Rows, each with its class
[  3  -1  -2  -3  12   8   2  -3  16   7   9 -14   2   2  -2  -3  12  -4
  14  -9  10  -1  11   0   7   5   9   8   3   4  -3   8   1   5   2 -12
   1  -1  26  -3 -10   4  -8   2] | (28)
[ -3  -7  -3  -1  -2  -8  -4   5 -25   2  37  -2   6   1  14  -7   1  -5
 -13  13  11   1   2  -3  -5   9 -15  10   0   7  -4   5   1 -31  10  -3
   0 -11 -14  -4 -12   4  12   4] | (33)
[  2   1   4  -4  -1  12  -4  -5  33  -1  -8  -1 -20  -2 -15   8   6  -1
   9  -2 -11   0   3  -4   0   1   8  -1  -3  -6   7   3  -1  16  10  -7
   1   0  -6  -2   4  -7 -14   3] | (28)
[  2   1  -4  -1  16   7  -7   1  36   0   3 -10   9  -5  10  -4  13 -14
 -11   7   8   2  -4   7  -7  -9   1   1  -6  -7 -11   0   3  21   3   4
  -3 -12 -26   0  -3   0   5   9] | (33)
[ -3  -9  10  -2 -13 -11  12 -13   0   2  11  12 -15  -2  11 -25  18  15
  -8  -2  30  -4  -4   1   4  -1 -22  -7   3   3   0   2  -7  -2   4  25
  -4   0 -16  -6  21   8  12   4] | (25)
[  3   1   1   3  -3 -15   0   2 -42  -1   2   4   7   5   0   7 -15  13
  -6 -10  -6  -1  -4  -3   5  11  -6 -12   2   1  -2   0   0 -12  -7   0
   3   0  15   4   3   3  -1   2] | (30)
[ -3  -1  -1  -4  -4  13   9 -12   7   2 -28   8 -22   1 -10 -21  11  22
  11  -1   0   0 -13   1   0  -1  -4  -2   3   4   4  -1  -7  10  -1  -5
  -1  -4   4   0  21  -1  -4 -14] | (30)
[ -7  -2   0  -2   2   8  10  -4  11  -2  13  -1  -6  -2  -1  -9  16  -6
  17 -11  15  -2   3   0  -5  -5   3  -2   1  14   3  -1  -1  21  16   8
   3  -1  -3  -4 -13   5 -13 -10] | (25)
[ -7  -3  -2  -3   1   7  -2  11 -16  -3  -5  -9   5   7  -3 -13   2   8
   0   4  -1   0 -13   1  -3  -1  -2   8   3  -1  -8   7  -2 -14  -1 -14
  -2  -8  -5   2   2   1   1  -2] | (25)
[  3 -10   2  -3   6   4  -5   5   2  -1  13  -7  12  -5   1  -1   3  -8
   7 -17   2   6  -1  -1  -7   3   2   4   3   3   6  -8   3   7   7 -16
  -2   1 -18   0 -14   1  -4   1] | (25)
[  0  -1   2   2   6  -6  -5   8   3   1  -4  -3  -4   3  -2   1 -10  -1
 -14   7 -14 -11   5  -1  -4   3   0  -3  -4  -2  -9   2   2   2  -9  -5
  -1   3 -11  -6   1  -2   6   6] | (30)
[  0   1  -7   4  -3  -2  -2  10 -13   1 -16  -2  -3   1 -11   6  -7   9
  -9  -4 -22   2  -6  -5   1   5   5   2   0   0   9  -1   2  -2   0  -9
   2   2   8   0   8  -1   0   1] | (30)
[ -5  -6   1   4   3   0  -2   2   2   2  11   3   9   0   8 -15  10   2
 -21   8   3   4   2   5  -4  -4 -20   1   1  -4  -5   1   4  -1  -2   5
  -5  -1 -17  -5  -1   9  11   4] | (33)
[ -2  -4  -4   2   1   1  -4   3 -17  -2  11 -11  10 -11  -8   1  -4  14
   1  -5   5   1  -8   9   5   8  -8   1   1  12   2   4  -2 -22  -5  -9
  -7   5  11   3   8   7   5  -2] | (30)
[ -6  -3  -2  -1  -9  -2   0  16 -40   5   1  -8  15   6  -5  -2  -9  15
 -14  15   5   0  -9   0   2  -1 -16   2   5   5   4   5   1 -20  -9  -7
  -3  -1  17   2   8   1   1  -6] | (30)
[ -4  -2  -1   4   0  -3  -2   8 -24  -1  14  10  11   2   3   6  -5   3
  -9   1   2   3   0   0   1  -1 -10   1   0  -2   5   0   1 -13   4   2
   2   6  -4   1  -6   1   0  -3] | (25)
[ -6  -3   1  -3   6   1  -1  18 -13  -2  17  -4  19   2   4  -9   8  -3
  -8   1   1   1  -7   1 -10   6  -9  10   0   7  -9   0   0 -11  -1 -18
  -8  -1  -6   3  -4   8   6  -6] | (33)
[-11 -15   1   0  -2  -5   4   2 -30  -1  27  10  -1  -2  -3  -2   0  10
  33 -12  -1   1   4  -1  -2  11  -3   2   3  -2   2   2  -2 -15   2  -7
  -5   9  -7  -3  -6  14   0   3] | (30)
[  0 -12   2  -1  -3  -1   6  -2 -16  -2  17   0  -9  -3 -15  -2   1  14
  34 -19   9  -3 -12  -3   4   4  -5   3   3  13  -1   5  -5  15  -8 -11
  -1   5   4  -9   4  13  -7   2] | (30)
[ -4  -3  -2   2   4  14  -2   0  42  -1   4  -1  -5 -10 -12  -2  17  -3
 -19   8  -2   1  13   6  -5   0   1   3  -1  -2  -4   2  -2  10   6   5
  -1  -3   6   3  -3   1   1   3] | (25)
[  3  -7   1  -6  -1  -2  -7   7 -19  -7  39   3  18   1   1  14  -7  11
  -1  -4  21   0  -3  -2   3 -17 -16  -8   1   3   6  -1  -1 -18  13  -3
  -4   2  -8 -14  -8  10  -2   1] | (25)
[ -1   9   0   6   8   8 -10  12 -13   3   5   0  48   3  -7  31 -15 -13
  -4 -10 -11   7  -6  -2   0 -14  -4   1 -10  -7  -1  -4   7   9  -2 -15
   3  -3   3   8 -18  13 -14  -1] | (30)
[  3  -2   3  -2   4  -5   1  10 -23  -3   6   2  13   0 -12  -2  -2  28
  -9 -19   5  12   5  -8   4   2 -13   3   8   0   0   2   0  -5  -3 -15
  -3   3  10   0   2  14   2   2] | (30)
[ -3   1  -1   1  -9 -14   6   2 -42  -2 -21   4  16   3 -16  -1  -7  19
   2 -17  -4   4  -8  -3  12  -7 -13  -4   2  -6  -7  -1  -4  17 -18   4
  -4   3   3   0  18   8  -5   3] | (30)
[  9   6   1  -4   3   3  -6  -6  28   0 -12  -6  -4   0 -10  10   0   4
   2  -3  -4   0  -5  -5   7  -2   5   2  -7  -2  11  -4   4   0  -1 -10
   8   2   0   3  10  -5   6   6] | (28)
[ -3   0  -1   0   5  -4  -7  14 -24 -25   2  -8  29   6  -3  -7   2  23
 -21 -10  12  -2   3  -1   4  -6 -26  -3  10  -7  -1   2  -5   8  -1 -10
  -6   3 -12  -2   8   8   4   9] | (30)
[ -7   1   2  -1  -4  -8   0  -1 -38  -3   8  -7   7   5   0   6  -8  19
   7  -8  -6   0  -4  -4   6   5  -3   0   7   2  10  -4  -2 -17   2 -14
   2   9 -10  -1   3   2   3   3] | (30)
[  4  -7   0  -1  -9   0  -4   4  -4   0  14  -6  20   1  11 -10   2  -8
  -9  -1  12   0 -11   3  -2   0 -14   4   4   9 -11   4   1   2   2   4
   9  -1  -3   4  -7   6  11  -2] | (33)
[ -2  -1   3  -1  -3 -11  -2  -5 -40  -3   7   1  17   1   2  -5 -12   7
   1 -14  -8   2 -10  -4   5   0  -7  -6   0   3  -1   2   1  -2  -4  -3
  -1   4  -7   0   0  10   5   5] | (30)
[-14  -6  -4  -1  -2  -9   4  11 -34   6 -10   7  20   6  12  -9  -9  -9
  -3   6  -5   3 -10  12  -5  -6  -6  -4   4  -1  -4  -3  -1   3   3   9
  -4  -5 -10  -2  -6   2   3  -4] | (33)
[  0  -2  -5   2   4   7  -1  10   3  -4   5 -37   4   3  -3  -3   4 -10
   5  13  13  -4  -4  -6  -1   0   6  14  -2  10 -10   4  -4 -10  -8 -18
   6  -8  29  -3  -3 -12  -2  -6] | (25)

Rows, each with its class
[ -3   5  -9   5   3  -8   0   0  -3  -1   3  -3  -2 -13   0  -3  -4  -4
  -2   0   1   6   5   5   4   3  -2  -8   1  18   4  -3  29   4   0 -10
   6  21   5   3   1   4 -20  -1] | J94
[ -9   2 -16  12   3  -3  -9   2  10  -1  -3  -1  -9 -11  -1   4   4   1
   3   1  -3  -5   0   5  -2   8   0  -7   2  22   8   4  17  -3  -1  -9
   1  13   3   3  20   8  -9   3] | j128
[ -6  -1 -16  18   1  -7  -7  -3  13  -2   7  -2  -7   5  13   0   3 -20
  10  -1  -3  -7  27   0 -13  12   3  10  -5  32  28   8  11   0   8  -5
  -2  29  -1   2  28   3 -28  -3] | j128
[ -3   0 -21  13   9 -12  -1  -1   3  -2   3  -2  -4  -3  -4  -2   1  -4
  -2   2   3   2  16   2   3   6  -5  -5  -3   5   7  -1  21   5  -4   3
   8  -2  11  -1   4   6  -3   4] | J94
[ -5   5 -20   9   2 -11   2  -4   5  -1  -2  -4  -4  -6  -3   0   1   2
  -1   1   6   5   2   3   3   4   0  -8   2   9   2   2  21   3  -4  -3
   7   1   8   2   6  12  -2  -4] | J94
[ -1  -1 -11   9   2  -1  10 -10   5   0   0  -4  -9  -5  -2  -1  -4   0
   2   2   7   0   1   3   1   0  -3  -6  -4  18   2   1  33   4  10  -5
  11  21  10  -2   6  11  -4   8] | J94
[ -8   7 -10  28   0 -11  -5  -4   3  -5   6  -2  -5  -5  -3  -3   5 -16
  -1   4   3   5  -5   4   9  11  -2  -3  -4  21   7   0  26   8 -11 -14
  -1  30   8   2   9   4 -10  -2] | j128
[  1   2 -16 -21   2  -7   4  -9   5  -1  -4  -4  -9  -1  -4   2  -1   2
   2   0   8   5   6   3   1   4  -3  -6  -4  13   8   2  33   7   3  -1
   5   0  11   0  11  16   0   5] | J94
[ -4   4 -14  11   4 -10  -4  -1   3  -4   1  -2  -1 -12  -6  -4   1  -1
  -5   3   5   2  -2   9   7   2  -2 -11   2   9   4   0  33   2  -1  -7
  13  26  11   1   1  10  -1   2] | J94
[ -5   2  -6   5   1  -9   6   1  -1   1   3  -3  -5  -1  -1 -10  -3  -1
   2   3   5   0  15   1   0  -2   1  -3  -1   1   2   0  13   1   4   2
   5 -16   6   0   0   4  -1  -1] | J94
[ -4   2 -18  13   2 -15  20  -2   3  -2   3  -3  -3  -1  -4  -2   1  -6
   2   4   8   2  18  -2  -2   8  -1  -4  -2   7   7   1  23   4   2  -1
   9   7   4   1   8  10 -10   3] | J94
[ 1  0 -3  5  2  4  4 -3  0  0 -2 -1 -1  2 -4 -2 -5  4  1  0  6  4 -1  7
  5  3 -4 -3 -9  2 -5 -3 22  9  9 -4  8 16  6 -3  4  7 12  6] | J94
[ -1  -3 -17  15  -1  -8  -3  -1  10  -3   1   3  -3   1  -4   2  11  -5
   6   4   4  -4   2   0  -3   1   1  -5   3  10  14   5  16  -1   4  -4
   8  27  -3   5  18  11 -12   0] | j128
[ -4   4 -25  11   6  -9  -4  -6   5  -1  -2  -3  -5   0  -1  -2  -1   2
   3   0   4   8  30  -3  -1  22   3  -3  -6   4   9   8  12   6  -1   3
   8 -17   9  -3  13   9  -6   4] | J94
[ -1   0 -16  11   4  -7   5  -4   2  -2   0  -2  -6  -8  -4  -1  -4   3
   3   3   6   1   3   1   2  -1  -1  -8   0  15   3   1  27   2   4  -3
  14   6  10   1  -1   8  -1   4] | J94
[ -3  -1 -20  11   1 -15  -1  -1   8  -2   1  -8  -7  -1  -3  -2   6   0
  -3   5   4   6  17   2   1   2   3  -8   0   6   9   0  27   5  -2   4
   7   0  11   6   8  10  -9   1] | J94
[  0   2 -15   8   2  -6  -2  -3   1  -2  -5   0  -7  -7  -7   1  -4   8
  -4   1   5  11   8   2   6   8   0 -10  -1   6   3   1  24   0  -6   0
   8 -10   8  -3  10  10   0   3] | J94
[ -1   6 -13   7   3  -9   1  -1   1  -2  -6   0  -4  -7  -1 -14   2   5
  -3   5   4   2   8   2  -1   6   1  -9   1   6   3   3  19   3  -3  -2
   6  -6   8  -1   4   4  -1   0] | J94
